Below is a small trained network, with its code and all its weights. Each question gives an input and a class and asks what happens when units are switched off, that is, made to give their printed mean instead of their output.

import numpy as np


def w(rows, s, z=0):
    codes = np.array(rows[::2]) - 128.0
    scale = np.full(codes.shape[1], s)
    scale[-1] = z or s
    return codes * scale


def f(y):
    return np.maximum(y, 0)


def log_softmax(a):
    a = a - a.max(-1, keepdims=True)
    return a - np.log(np.exp(a).sum(-1, keepdims=True))


def net(x, mask):
    res = np.array(x, float).reshape(1, 3) / 4 @ E
    y = f(res @ A[0][:, :-1].T + A[0][:, -1])
    res = res + np.where(mask, y, B[0][:, -1]) @ B[0][:, :-1]
    return log_softmax(res[-1] @ U[:, :-1].T + U[:, -1])


A, B = {}, {}
E = w([
[43,39,124,126],'x0',
[206,39,83,77],'x1',
[147,123,254,48],'x2',
],0.0097)
A[0] = w([
[230,25,108,71,249],'n0',
[70,49,48,216,188],'n1',
[229,80,58,115,166],'n2',
[69,7,108,106,249],'n3',
[44,218,194,178,247],'n4',
[86,121,255,81,203],'n5',
[158,196,194,39,139],'n6',
[75,142,190,122,88],'n7',
[64,115,59,177,207],'n8',
[88,242,82,141,253],'n9',
[85,128,242,84,197],'n10',
[26,156,197,105,76],'n11',
[136,76,218,8,232],'n12',
[76,107,27,165,173],'n13',
[45,151,41,211,158],'n14',
[14,85,101,137,244],'n15',
],0.0085,0.0054)
B[0] = w([
[208,166,17,22,250],'n0',
[64,31,51,199,222],'n1',
[142,204,52,60,206],'n2',
[79,55,3,53,232],'n3',
[61,202,216,210,243],'n4',
[97,62,208,49,220],'n5',
[177,145,199,168,194],'n6',
[38,158,134,61,158],'n7',
[42,91,73,224,207],'n8',
[188,200,187,225,230],'n9',
[49,71,212,68,211],'n10',
[34,173,141,95,174],'n11',
[209,66,210,35,241],'n12',
[72,112,25,197,206],'n13',
[172,79,134,225,220],'n14',
[45,46,152,179,218],'n15',
],0.0076,0.011)
U = w([
[104,101,134,130,3],'0',
[205,218,50,73,236],'1',
[242,31,195,42,91],'2',
[105,43,62,86,61],'3',
[141,255,163,221,113],'4',
[61,185,244,147,224],'5',
[66,42,96,248,113],'6',
[26,61,180,75,21],'7',
],0.0079,0.0057)

Each question gives the input, the list of numbers given to net, and the class t.
The units are the neurons (one row each of A and B). Each row of codes is followed by its name. A weight is (code - 128) times the scale printed after its matrix; where a second scale follows, it is the last column's (A, B and U).
mask holds one flag per neuron, in row order. A switched-off neuron (its flag False) gives its mean, the last column of its row in B, instead of its output. The means were averaged over made-up inputs and are rounded, as every weight is.
A unit's drop is (log p(t) with every unit on - log p(t) with that unit switched off) / (log p(t) with every unit on - log p(t) with every unit switched off).
The circuit of an input: a set's keep is (log p(t) with only the set's units on - log p(t) with every unit switched off) / (log p(t) with every unit on - log p(t) with every unit switched off). Starting from the 12 units with the biggest drops (on a tie, the unit counted first), units are removed one at a time, each time the one whose removal leaves the highest keep (on an exact tie, the one counted first), for as long as the keep stays at least 0.8.
circuit, biggest first: the units of the circuit, biggest drop first
k most important neurons: the k neurons with the biggest drops, biggest first
drop when u is switched off: that unit's drop, to one decimal
input [-3,8,-7], class 1: circuit, biggest first	[n2]
input [0,-4,-1], class 4: circuit, biggest first	[n3, n9]
input [1,8,0], class 1: circuit, biggest first	[n0, n2]
input [2,3,-2], class 3: circuit, biggest first	[n4, n9]
input [0,-1,0], class 5: circuit, biggest first	[n1, n3]
input [-6,-1,6], class 2: 3 most important neurons	[n12, n8, n5]
input [0,8,-2], class 1: 2 most important neurons	[n0, n2]
input [6,4,-2], class 3: 4 most important neurons	[n3, n4, n0, n9]
input [-6,1,-4], class 4: 2 most important neurons	[n3, n0]
input [-2,-4,-3], class 4: drop when n14 is switched off	-0.1
input [-6,7,2], class 1: drop when n2 is switched off	0.2
input [-1,-3,-2], class 4: drop when n1 is switched off	0.2
